Where the symbols take the states:
lod: i>gak, u>zuf, t>fuv, c>dom, h>dod, d>fir
gil: i>ven, u>dep, t>ror, c>lof, h>reg, d>nas
por: i>laf, u>mus, t>vov, c>bir, h>bol, d>fer
zel: i>vus, u>nub, t>dom, c>mup, h>pas, d>kif
kul: i>vir, u>div, t>gal, c>des, h>som, d>gis
kiv: i>rom, u>pab, t>kam, c>mal, h>vov, d>mun
nug: i>zuf, u>seg, t>zel, c>tuk, h>des, d>bol
seg: i>nug, u>pas, t>nub, c>fuv, h>vin, d>tuk
rom: i>vem, u>kiv, t>let, c>mun, h>tek, d>veg
mup: i>kif, u>niz, t>sul, c>vov, h>vus, d>tek
far: i>mal, u>let, t>dap, c>sal, h>kiv, d>nuv
bol: i>dom, u>tuk, t>kif, c>laf, h>lod, d>sul
mib: i>rok, u>ven, t>dab, c>feb, h>nuv, d>fes
veg: i>nor, u>mun, t>sal, c>gov, h>mov, d>nof
mun: i>veg, u>mal, t>reg, c>duk, h>vem, d>gov
kam: i>let, u>sav, t>veg, c>vub, h>kan, d>reg
fir: i>niz, u>dom, t>por, c>zin, h>nub, d>tib
fes: i>ren, u>feb, t>som, c>roz, h>bab, d>koz
nor: i>dap, u>veg, t>nuv, c>nof, h>sav, d>dep
zek: i>som, u>mif, t>koz, c>kul, h>lof, d>vir
mus: i>por, u>kif, t>tib, c>tam, h>tuk, d>bir
dod: i>muk, u>gis, t>nug, c>gak, h>faf, d>nub
tek: i>tam, u>vov, t>pab, c>vem, h>mus, d>mov
nos: i>vin, u>gal, t>muk, c>seg, h>div, d>nug
pab: i>kiv, u>kan, t>sav, c>far, h>tib, d>mal
gov: i>nof, u>duk, t>mib, c>ror, h>nor, d>ped
zak: i>roz, u>deg, t>kul, c>faf, h>fes, d>tob
gis: i>dod, u>des, t>seg, c>lod, h>gog, d>gak
nas: i>feb, u>lof, t>mif, c>deg, h>mib, d>zak
tob: i>gal, u>faf, t>gis, c>vul, h>koz, d>pas
ped: i>dab, u>ror, t>fes, c>mif, h>dep, d>zek
nub: i>zel, u>gak, t>bol, c>niz, h>vul, d>mup
des: i>gis, u>vin, t>pas, c>zuf, h>vir, d>lod
ror: i>ped, u>bab, t>feb, c>tov, h>nof, d>mif
koz: i>ved, u>roz, t>gog, c>gal, h>tov, d>nos
vus: i>fuv, u>zel, t>fir, c>kif, h>seg, d>mus
bir: i>fer, u>tam, t>rom, c>sav, h>laf, d>kam
faf: i>tob, u>gog, t>des, c>muk, h>roz, d>vul
let: i>far, u>kam, t>nor, c>reg, h>pab, d>sal
rok: i>bab, u>mib, t>lof, c>fes, h>duk, d>ren
sal: i>nuv, u>reg, t>dep, c>mib, h>mal, d>rok
vul: i>pas, u>muk, t>lod, c>zel, h>gal, d>vus
dab: i>lof, u>ped, t>ren, c>zek, h>gil, d>som
pas: i>seg, u>vul, t>gak, c>vus, h>nos, d>fuv
zin: i>tib, u>sul, t>bir, c>pab, h>niz, d>kiv
vov: i>tek, u>tib, t>kan, c>rom, h>kif, d>vem
mov: i>sav, u>vem, t>mal, c>nor, h>bir, d>dap
bab: i>ror, u>rok, t>nas, c>ren, h>gov, d>tov
mif: i>zek, u>tov, t>roz, c>div, h>dab, d>kul
reg: i>sal, u>vub, t>nof, c>ven, h>far, d>mib
tuk: i>bol, u>fuv, t>mup, c>por, h>zuf, d>laf
dep: i>gil, u>nof, t>bab, c>dab, h>vub, d>lof
vub: i>reg, u>dap, t>gov, c>gil, h>let, d>ven
gak: i>nub, u>lod, t>tuk, c>fir, h>muk, d>niz
vir: i>gog, u>kul, t>nos, c>gis, h>deg, d>dod
gal: i>nos, u>tob, t>dod, c>pas, h>ved, d>seg
sul: i>zin, u>laf, t>tam, c>kan, h>fir, d>pab
tam: i>bir, u>tek, t>kiv, c>mov, h>por, d>sav
kif: i>mus, u>mup, t>zin, c>tek, h>fuv, d>tam
roz: i>koz, u>zak, t>vir, c>tob, h>ren, d>gal
duk: i>gov, u>nuv, t>ven, c>bab, h>veg, d>ror
mal: i>mun, u>far, t>vub, c>nuv, h>rom, d>duk
tib: i>vov, u>zin, t>fer, c>kiv, h>mup, d>rom
gog: i>faf, u>vir, t>vin, c>dod, h>zak, d>muk
som: i>deg, u>zek, t>ved, c>vir, h>nas, d>gog
nof: i>dep, u>gov, t>rok, c>ped, h>dap, d>dab
vin: i>des, u>nos, t>vul, c>nug, h>kul, d>zuf
tov: i>mif, u>ren, t>zak, c>ved, h>ped, d>div
dap: i>vub, u>nor, t>duk, c>dep, h>kam, d>gil
feb: i>fes, u>nas, t>zek, c>zak, h>rok, d>roz
laf: i>sul, u>por, t>tek, c>fer, h>dom, d>kan
ven: i>mib, u>gil, t>ped, c>nas, h>sal, d>feb
muk: i>vul, u>dod, t>zuf, c>nub, h>tob, d>zel
niz: i>mup, u>fir, t>laf, c>tib, h>zel, d>vov
ved: i>div, u>koz, t>faf, c>nos, h>mif, d>vin
fer: i>kan, u>bir, t>vem, c>kam, h>sul, d>let
div: i>kul, u>ved, t>tob, c>vin, h>zek, d>des
lof: i>nas, u>dab, t>tov, c>som, h>ven, d>deg
zuf: i>lod, u>nug, t>vus, c>bol, h>gis, d>dom
fuv: i>tuk, u>vus, t>niz, c>mus, h>nug, d>por
ren: i>tov, u>fes, t>deg, c>koz, h>ror, d>ved
vem: i>mov, u>rom, t>far, c>veg, h>tam, d>nor
deg: i>zak, u>som, t>div, c>gog, h>feb, d>faf
dom: i>fir, u>bol, t>mus, c>sul, h>gak, d>zin
nuv: i>duk, u>sal, t>gil, c>rok, h>mun, d>bab
sav: i>kam, u>mov, t>mun, c>dap, h>fer, d>vub
kan: i>pab, u>fer, t>mov, c>let, h>zin, d>far

The rows follow the links: the fewer symbols apart two states are, the more alike their rows tend to be.

Each row is also shifted at random along 5 hidden directions that mean nothing.

Name the state of each row.
[ 27, -21,  -6,  -1,   0, -11, -32,  -3,  28, -10,   2, -12, -10,   7,  20,   5, -13, -10,  -7, -10,   6,   5,  -3,   2,  -7,   1,  14,  -9,  -1,  -6, -12, -15,   6, -20,  -2,  19,  -6, -18,  22,  -4,  -1,   2,  -5, -20, -23,   8,   4,  -5,  -2,  -3,   2,  10,  11, -15,   4] -> mun
[-31,  13, -12,   4,  22,  -1,  -6,   9, -21,  -6,   9,  -3,   5,   8,   3, -27,  -9,   1,   0, -10,  12,  16,   4,   8,   0, -15,   5,   1,  16,  -2,  -8, -20,  -1,  -4, -12,  -3,  -6,  26,  -2,   6,  16,  -3, -13,  15,  -1,   4,   2,  25,   6,  -4, -21,  13, -10,   7,  -3] -> dab
[ 41,  -5,  -2,  -1,   5,  -9,  29,   0, -16, -12,   1,  -1, -11,  -4, -10,  -3,   1,   9,  -1, -14,   1, -11,  20,  17,   5,  -4,   4,   1,   0,  12,   1, -22,  -1,   2,  -3,  17,  -3,  -3,  14,  -1,   6,   5,  -7, -10, -19,  13,  -7,   9,  -7,  -3,  -3,  22,   0, -10,   6] -> veg
[-57,   0,   0,   5,  -4,  14,   4,  19, -21,  10,   0,  16,   2,   7,   0, -14,   3,   6,   7,  18,  -2,  14,  28, -10,  19,   0, -21,   4,   1,   9, -16,  21,  -7,  17,  -5, -18,   1,  18, -18,  12,  -5,  -7,  -4,   3,  19, -12,  -8,  -3,   8,  18,   5, -23, -11,   2,  -5] -> des
[ -2,  -9, -19,   5,  17,   0,  -1,   4,  15,   3,  10,   9,  -1,   9,  18,   4, -17,  -1,  -3,  10,  21,  -9,  18,  -9,   6, -11,  -5,  -3,   6,   8, -22,  -6,  -4, -18, -14,  -3, -18, -23,  -4,  -9,  15,   1,  -3,  -7,   1,  -2, -11,  15,  -2,   2, -17, -10,  15,  -4,  11] -> fes
[ -1,   4, -12,  -2,  16,   0,   8,   5, -20,  -8,  10,  -6,  -5,  10, -15, -11, -11,   4,  11, -10,  12,  18,  -4,  12,   6, -10,   2,   4,  12,  -1,  10, -23,   2,  26, -12,   5,  -4,  27,   7,  14,  11,  -2, -15,  -1,  -2,   6,   5,  21,   5,  10, -11,  14, -13,  -4,   1] -> ven
[ 16, -21, -21,   2,  11,   1,  -9,   2,   3,   5,  11,   7, -11,  14,   3,  15, -18,   1,  -9,  12,  27, -11,  22,  -8,   4,  -5,  -9,   0,   4,   2,  -5,  -8,  -6,  -4, -17,   4, -26, -12,   2,  -4,  13,  -2,  -3, -17,  -8,  -6,  -5,   9,   1,   1, -11, -16,  -5, -13,  10] -> lof
[ 33,  11,  12,  -4, -12,   9,  39,  -1, -31,   7,  -8,  14,   4, -11, -24,  -1,  15,  13,  -1,  11, -15, -10,  23,   0,   6,   6, -16,   4,  -9,  17,   4,  19,  -2,  16,   7, -12,   7,   6, -15,   5,  -7,   5,   9,  14,  13,  -6,  -4,  -7,  -6,  -2,  12,  -9, -11,   6,   0] -> lod
[ 28,   5,   9,  -1, -10,   8, -14,   5,   5,   6,  -4,   2,   9,   1,   7,  -9,   2,  -5,   5,  11, -12,  21,   0, -10,   2,   3,  -8,  -5,  -2,   0, -13,  25,   7,   4,   6, -16,  11,   6, -12,  10, -11,   0,   4,   8,  17,  -9,   3, -12,   1,  10,  12, -15,   4,   8,  -2] -> nug
[-22,   1,   6,  -6,  -2, -12,  23, -13,  -4, -12,  -4,  -8,  -5, -12, -12,   4,   4,   4,  -3, -17,  -6, -11,  -3,  17,  -8,   0,  13,  -2,  -4,   6,  13, -20,   6,  -3,   6,  17,   4, -10,  17,  -3,   1,   9,   1,  -3, -18,  13,   4,   1, -10, -13,   3,  25,   4,  -5,   6] -> sav
[-21,   5,   5,  -3,  -8,  10,  -7,  -1,   4,  10,  -3,   5,   8,   0,  -1,   1,   0,  -3,   1,  14,  -6,   9,  -3, -12,  -1,   4, -10,  -3,  -3,   0,  -2,  24,   4,   5,   2, -17,   4,   3, -14,   5,  -6,   1,   7,   8,  18, -11,   4,  -9,   0,   4,  10, -19,  -1,   8,  -1] -> vul
[-27,  12,   1,   2,   3,   5,  16,  -5,   8,  11,  -2,  13,  15, -10,  10,   3,   2,   2,  -8,  12,   0, -23,   9, -12,  -4,  -3,  -7,  -4,  -3,  11, -13,  17,  -1, -26,   3, -19,  -1, -28, -18, -16,   5,   7,  12,  18,  17,  -7,  -7,   3,  -8, -13,  -5, -13,  17,  15,   7] -> nos
[  5, -17,  -6,   6,  -8,  13, -24,  17,  11,  13,   2,  14,  -3,  16,  14,   6,  -5,  -3,   8,  26,   5,  15,  15, -21,  17,   4, -21,   2,  -2,  -3, -17,  27,  -8,  13,  -8, -14,  -6,   3, -15,   6,  -6, -11,  -1, -14,  18, -18,  -7, -12,  12,  27,   6, -35,  -3,  -5,  -4] -> vin
[ 45,  -7,  13,   6, -16,   1, -10,  10,  27,   4, -10,   8,   4,  -2,  28,  -3,   9,  -4,   4,  10, -16,   3,  10, -12,  10,   6,  -5,  -6, -10,   6, -29,  24,  -1, -17,  10, -10,  13, -21,  -6,  -7, -15,  -1,   5,  -6,   9,  -4, -11, -20,   0,  12,  13, -11,  23,   1,  -3] -> fuv
[-15,  -5,  -1,   0,  -8,  10, -19,  -1,  17,  15,   1,   7,   4,   7,   4,  16,  -2,  -6,   1,  21,   3,  -1,  -7, -19,   1,   6, -11,   0,  -4,  -7,   2,  26,  -2,   3,   0, -13,  -4,  -7, -15,  -1,  -6,  -5,   9,  -1,  17, -15,   1, -11,   4,   7,   6, -29,   0,   4,  -2] -> gis
[ -1,  -7, -14,  -7,  14,  -2,  39,  -5, -21,  -4,   7,   4,  -8,   1, -20,   6, -14,  10,  -3,  -1,  17, -13,  29,  10,   4,  -9,  -6,  -1,   4,  19,   2, -21,   2,  10, -12,   9, -17,  -9,   8,   4,  16,  11,  -5,  -8, -10,   5,  -4,  19, -12,  -2,  -8,   7,  -3,  -9,  18] -> mib
[ 19,  -5, -15,  -6,  15,  -3,   2,  -8,  -1,  -2,   9,  -5,  -5,   6, -10,   9, -17,   0,  -2,  -3,  19,  -4,  -5,   4,  -6,  -7,   3,  -1,   8,  -2,  11, -19,   3,   4, -11,   8, -15,  -1,   9,   2,  14,   4,  -3,  -7,  -8,   2,   6,  15,  -6,  -5, -11,   4,  -5,  -5,   9] -> rok
[ 18,  12,  15,   1,  -5, -11,  17,  -7,   7, -10,  -8, -10,   1, -14,  -1,   0,  18,   0,   5, -23, -16, -13, -28,  16,  -5,   3,  19,   4,  -3,  -5,  16, -14,  -1,  -5,  14,  13,  16,  -4,  11, -10,  -5,   2,   2,   3, -10,  14,  -2,  -2,  -1,  -7,   1,  29,  12,   4,  -8] -> pab
[-19,   0,  -9,   2,  13,  -3,  36,  10, -29,  -9,   7,   0,  -9,   4, -17, -10,  -2,  12,  12, -11,   8,   2,  15,  17,  16,  -9,  -3,   6,   8,  10,   6, -26,  -6,  25, -11,  11,  -4,  19,   8,   9,  11,   0, -14,  -7,  -9,  10,  -8,  18,   3,  11, -11,  19,  -9,  -9,   2] -> gov
[ 39,  -9,  15,   0, -18,  -5,  -4,   2,   3,  -5,  -9,  -4,  -7,  -6,   5,  -1,  11,  -1,  -1,  -5, -17,   2,   7,   4,   0,   9,   4,  -4,  -9,   3,  -6,   7,   2,  -5,  11,   9,  11,  -4,  10,   0, -14,   1,   1, -10, -12,   4,   0, -20,  -2,   2,  16,   7,   2,  -8,  -3] -> tib
[ 50,   5,  -7,  -2,   7,   7,  18,  -4,  -1,  11,   3,  13,   8,  -1,  -3,   6,  -7,   6,  -5,  16,   9, -15,  17, -11,   1,  -5, -13,  -3,   0,  13,  -9,  12,  -1,  -6,  -4, -17, -10, -17, -16,  -6,   8,   6,   7,  10,  16, -10,  -6,   8,  -9,  -5,  -6, -18,   7,   8,  11] -> vir
[-21,  -2,  13,   2, -19,   7,   5,   1,  -7,   6,  -8,   6,  -2,  -6,  -9,  11,  19,   3,  -1,   7, -15, -11,   0,  -4,   3,  13,  -7,   7, -10,  -4,  13,  19,  -8,   8,  10,  -3,   7,   2,  -6,  -4, -14,  -5,   9,  -1,   4,  -6,  -3, -19,   3,  -1,  13, -11, -10,  -1,  -9] -> bol
[  8,  14,   8,   1,  -2,   5,   5,   7,  14,   3,  -4,   6,  17,  -4,  19, -19,   0,  -3,  12,   7, -12,  18,   4,  -9,   9,  -4,  -6,  -8,   1,  12, -31,  22,  10,  -7,   6, -21,  14,  -8, -15,   5,  -7,   6,   3,  14,  24,  -5,  -6,  -2,  -4,  14,   6,  -7,  24,  15,   2] -> muk
[ -2, -13,  14,  -2, -20,  -5, -25,  -3,  16,  -4,  -9,  -5,  -4,  -4,  14,   1,   5,  -8,  -6,  -1, -17,   8,   4,  -2,  -6,  10,   4, -10, -11,   0, -14,  13,   8, -15,  11,   7,  10, -10,  10,   1, -17,   3,   3, -10, -12,   1,   5, -24,  -3,  -2,  20,   1,   5,  -6,   0] -> sul
[ 30, -28, -12,   1,  -1,  -6,  -6,  -1,   3,  -3,   5,  -1, -20,   7,  -4,  21,  -7,   1,  -7,  -1,  16, -16,  12,   4,   2,   4,   0,   3,  -4,  -2,   8, -18,  -8,   1,  -8,  22, -17, -12,  17,  -6,   4,  -3,  -5, -29, -25,   4,  -5,  -2,   2,   0,  -3,   0,  -6, -23,   5] -> dap
[-37,   3, -15,   4,  20,   0, -16,   3,  -3,   1,  10,   0,   3,   9,   7,  -8, -12,  -2,  -7,  -2,  19,  -1,  -1,  -2,  -5, -11,   4,   1,  11,  -6,  -4, -13,  -4, -14, -13,  -3, -13,   5,  -3,  -6,  15,  -5,  -5,   8,  -2,  -1,   1,  19,   4,  -9, -20,   1,  -4,   4,   1] -> nas
[ 10,  -2,  14,   6,  -8,  -9,  17,   6,   3, -11, -10,  -2,  -2, -11,  13, -12,  17,   3,   3, -16, -18,  -6,  11,  12,   8,   1,   8,  -1,  -6,  10, -16,  -6,  -1, -13,  11,  11,  16, -12,  12,  -6,  -9,   2,  -3,  -5, -12,  13, -12,  -8,  -2,   1,   6,  23,  16,  -5,  -5] -> fer
[  1,  15,  17,   5, -14,   7,  12,  12, -25,   3,  -7,   4,   5,  -6, -11, -14,  25,   6,  10,   0, -22,   9,  -5,   3,  13,   7,  -6,  12,  -2,  -6,  11,  15, -10,  22,  10,  -8,  18,  32, -12,   6, -15, -10,   1,  11,  13,  -2,  -3, -10,  13,   9,   9,   1, -17,   8, -19] -> tuk

Start, symbols taken left to right, then the state you end at.
Answer with the state's name.
[ 14,  -7,  15,  -3, -22,   1, -15,  -1,   9,   0,  -8,  -5,  -5,  -2,  -2,   8,   8,  -5,   5,   1, -17,  13, -10,  -1,  -1,  12,  -1,  -1,  -9,  -7,   6,  15,   4,  12,  11,   4,  12,   5,   5,   8, -18,  -1,   2, -10,  -1,  -2,   7, -23,   2,  10,  21,  -6,  -3,  -5,  -7]
c d i: kam
[ 32,   8,  13,  -1, -13,   4,  12,  -3,  -1,   6,  -9,   8,   9, -12,  -1,  -1,  12,   3,  -4,   9, -14, -10,  10,  -7,  -3,   6,  -6,  -3,  -8,   8,  -8,  22,   2, -10,  10, -13,   9, -11, -11,  -4,  -9,   6,  11,  12,  10,  -6,  -3, -10,  -6,  -7,  11,  -9,   6,   9,   1]
i u t t: mup
[ -2,   8,  10,  -3, -11,   9, -12,  -3,  -9,   9,  -5,   2,   7,  -3,  -8,  -1,   7,  -1,  -3,  10, -11,   8,  -6,  -9,  -6,   8,  -7,   1,  -5,  -6,   7,  23,   2,   7,   7, -13,   7,  15, -13,   7, -10,  -1,   8,  13,  12,  -9,   8, -12,   3,  -3,  10, -15, -14,   9,  -6]
u h i i: dod
[  3,   7,   7,   1,   6, -10, -11,  10,  -7, -18,  -1, -17,  -2,   3,   8, -32,   0,  -4,  12, -26, -11,  36, -12,  19,   4,  -6,  15,  -2,   9,  -4,  -8, -22,   9,   8,   2,  11,  17,  29,  17,  17,  -4,  -2, -16,   1, -10,  16,   6,   6,   6,  10,   0,  32,   0,  -1,  -8]
h d i i: veg
[ 18,  -6,  10,   3, -13,  -6,  17,  -1,  -6,  -5,  -6,  -2, -12,  -9, -11,  13,  18,   6,   2, -10, -11, -17,  -4,  11,   3,  10,   5,   9,  -7,  -3,  21,  -8, -10,  11,   8,  17,   6,   0,  12,  -7,  -8,  -3,   1, -13, -14,   8,  -4, -11,   2,  -1,   8,  14,  -5, -10,  -8]
c c h: far
[ 27, -21,   0,  -7, -11,  -6,   4, -13,   9,  -4,  -2,  -7, -19,  -1, -20,  34,   0,   1,  -1,  -4,   2, -16, -14,   6,  -6,  12,   5,   3,  -8,  -7,  32, -11,  -1,  17,   1,  25,  -6, -10,  20,  -3,  -3,   1,   3, -27, -20,   5,   6, -13,  -4,   0,  10,   4,  -7, -19,   2]
h u c d d: gil
[ 51,  -2,  14,   7, -12,  -5,  -4,  13,  -3, -10,  -7,  -6,  -6,  -2,   5, -12,  18,   1,  12, -14, -18,  13,  -9,  11,  11,   5,   7,   6,  -3,  -7,   3,  -4,  -6,  11,   9,  11,  18,  19,  10,   5, -13, -10,  -7,  -8,  -8,   9,  -5, -12,  12,  14,   8,  18,  -3,  -6, -16]
d u i i d: sal
[  7,   2,   7,  -4,  -4, -12,   2, -18,  19,  -8,  -5, -15,  -3, -11,  -7,  19,   7,  -5,   0, -19,  -6, -16, -38,  10, -17,   7,  22,   1,  -4, -13,  28, -17,   4,  -4,  11,  19,   6, -12,  17, -11,  -2,   3,   6,  -5, -15,  11,   9,  -6,  -6, -13,   2,  20,   8,  -2,  -2]
d h h i d: far
[ 34,   7,  18,  -6, -16,  -2,   1, -10,  -2,  -3, -10,  -9,   0, -11, -15,   5,  14,  -1,   2,  -8, -19,   3, -25,   8, -10,  11,   9,   2,  -8,  -9,  24,   7,   4,  12,  15,   5,  15,  12,   6,   3, -14,   2,   7,   4,  -1,   3,  11, -15,   0,  -5,  15,   8,  -7,   2,  -8]
d t u d: nor
[ 13,   7,  15,  -2, -13,  -7,  16, -17,  -7,  -2,  -9,  -6,  -4, -20, -22,  19,  23,   5, -12, -13, -14, -34, -22,  10, -18,  12,  15,   9, -10, -11,  39,  -7,  -7,  -6,  15,  15,   6,  -4,   8, -16,  -6,   1,  13,   6, -16,   8,   5, -11,  -3, -27,   6,  16, -10,   0,  -9]
c u u h i: tam
[  1, -11, -19,  -5,  13,  -1,  -1, -11,  -2,   2,  10,   1,  -7,   5, -12,  19, -18,   1, -14,   4,  25, -18,   7,  -1, -11,  -4,  -2,  -1,   3,   0,  14, -16,   0,  -5, -13,   9, -24, -11,   6,  -5,  16,   4,   1,  -6, -13,  -1,   5,  12,  -6, -14, -12,  -6,  -8,  -8,  13]
u d d t: tob
[ -7,  -6,  11,   2, -21,   6, -15,   1,   2,   9,  -6,   0,  -4,   0, -10,  18,  16,  -2,   3,   9, -13,  -1, -18,  -8,   0,  16,  -4,   8, -10, -16,  23,  19,  -8,  17,   9,   0,   7,  12,  -4,   0, -17, -10,   8,  -6,   4,  -8,   4, -23,  11,   6,  16, -17, -15,  -3, -15]
u u i h c: dom
[-15,   9,   4,  -1,  -5,  13,  24,   7, -21,  10,  -2,  13,   6,  -1, -15,  -3,   6,   9,   9,  14,  -5,   3,  13,  -6,  12,   1, -18,   6,  -2,   8,   2,  19,  -2,  24,  -1, -17,   3,  13, -19,   9,  -3,  -1,   3,   8,  22, -11,  -5,  -2,   1,  13,   7, -17,  -9,   6,  -2]
h t d c: dom
[-13, -18,   1,  -1,  -4, -10, -34,   3,  22, -13,  -1, -15, -10,   6,  21,  -7, -10, -12,   2, -12,  -2,  24,  -3,   5,  -3,   1,  12, -10,   0,  -4, -17, -11,  10,  -8,   1,  16,   3,  -3,  22,   6,  -6,  -1, -10, -20, -20,   8,   6,  -9,   1,   9,   7,  14,  10, -13,   0]
c i u h c: reg
[ 11,   5,   6,  -7, -12,   9,  -6, -11,   3,  12,  -4,   4,   6,  -5, -12,  15,   2,  -2,  -3,  15,  -5,  -5, -11, -12, -11,   9,  -7,   0,  -7,  -4,  15,  24,   4,   6,   6, -13,   1,  -2, -12,   0,  -7,   3,  14,   9,  15, -12,  10, -12,  -4,  -5,  11, -21,  -7,   8,  -1]
u i i u c: fuv
[-15,  13,  17,   7,  -9,   0, -19,   7,  13,   0, -10,   1,  15,  -6,  27, -22,  14,  -8,   0,  -3, -22,  12,  -5,  -6,  -2,   2,   5,  -4,  -3,  -3, -26,  21,   2, -26,  12, -14,  21,  -1,  -9,  -4, -13,  -2,   4,  17,  10,  -1,  -4, -12,   4,  -2,   6,   1,  14,  14, -11]
c t t u: tam
[ 19, -25,   4,  -3, -12,  -9,   7,  -4,  18,  -6,  -5,  -2, -17,  -3,   1,  23,   2,   0,   1,  -3,  -3, -14,   6,   4,   5,   8,   4,  -2, -10,   4,   2,  -6,   0,   1,   3,  21,  -1, -26,  19,  -5,  -6,   3,   0, -30, -18,   7,  -5, -15,  -6,   8,  12,   5,  12, -19,   6]
i c u t t: nof
[ 27,  -7, -12,  -1,  16,  -8, -19,  -2,  32,  -8,   7, -12,  -1,   9,  20,  -2, -22, -11,   7, -10,  15,  14, -16,   2,  -2,  -9,  12,  -9,   9,  -3, -13, -20,  10,  -9,  -8,   8,  -6, -13,  13,   0,  11,   2,  -9, -12,  -6,   6,   3,  11,  -3,   9, -11,   9,  21,  -4,   9]
c i t c t: tob
[ 14,   9,  19,   6,  -9,  -7,  10,  12, -16, -13, -10,  -4,   1,  -9,   9, -31,  20,   4,   6, -19, -26,  14,  11,  16,  10,   0,   8,   1,  -1,   8, -18,  -3,   0,  -3,  12,   5,  24,  15,   7,   5, -12,  -1,  -7,   6,  -7,  13,  -7,  -7,   3,   4,  10,  27,   3,   2, -11]
t c d u: sal
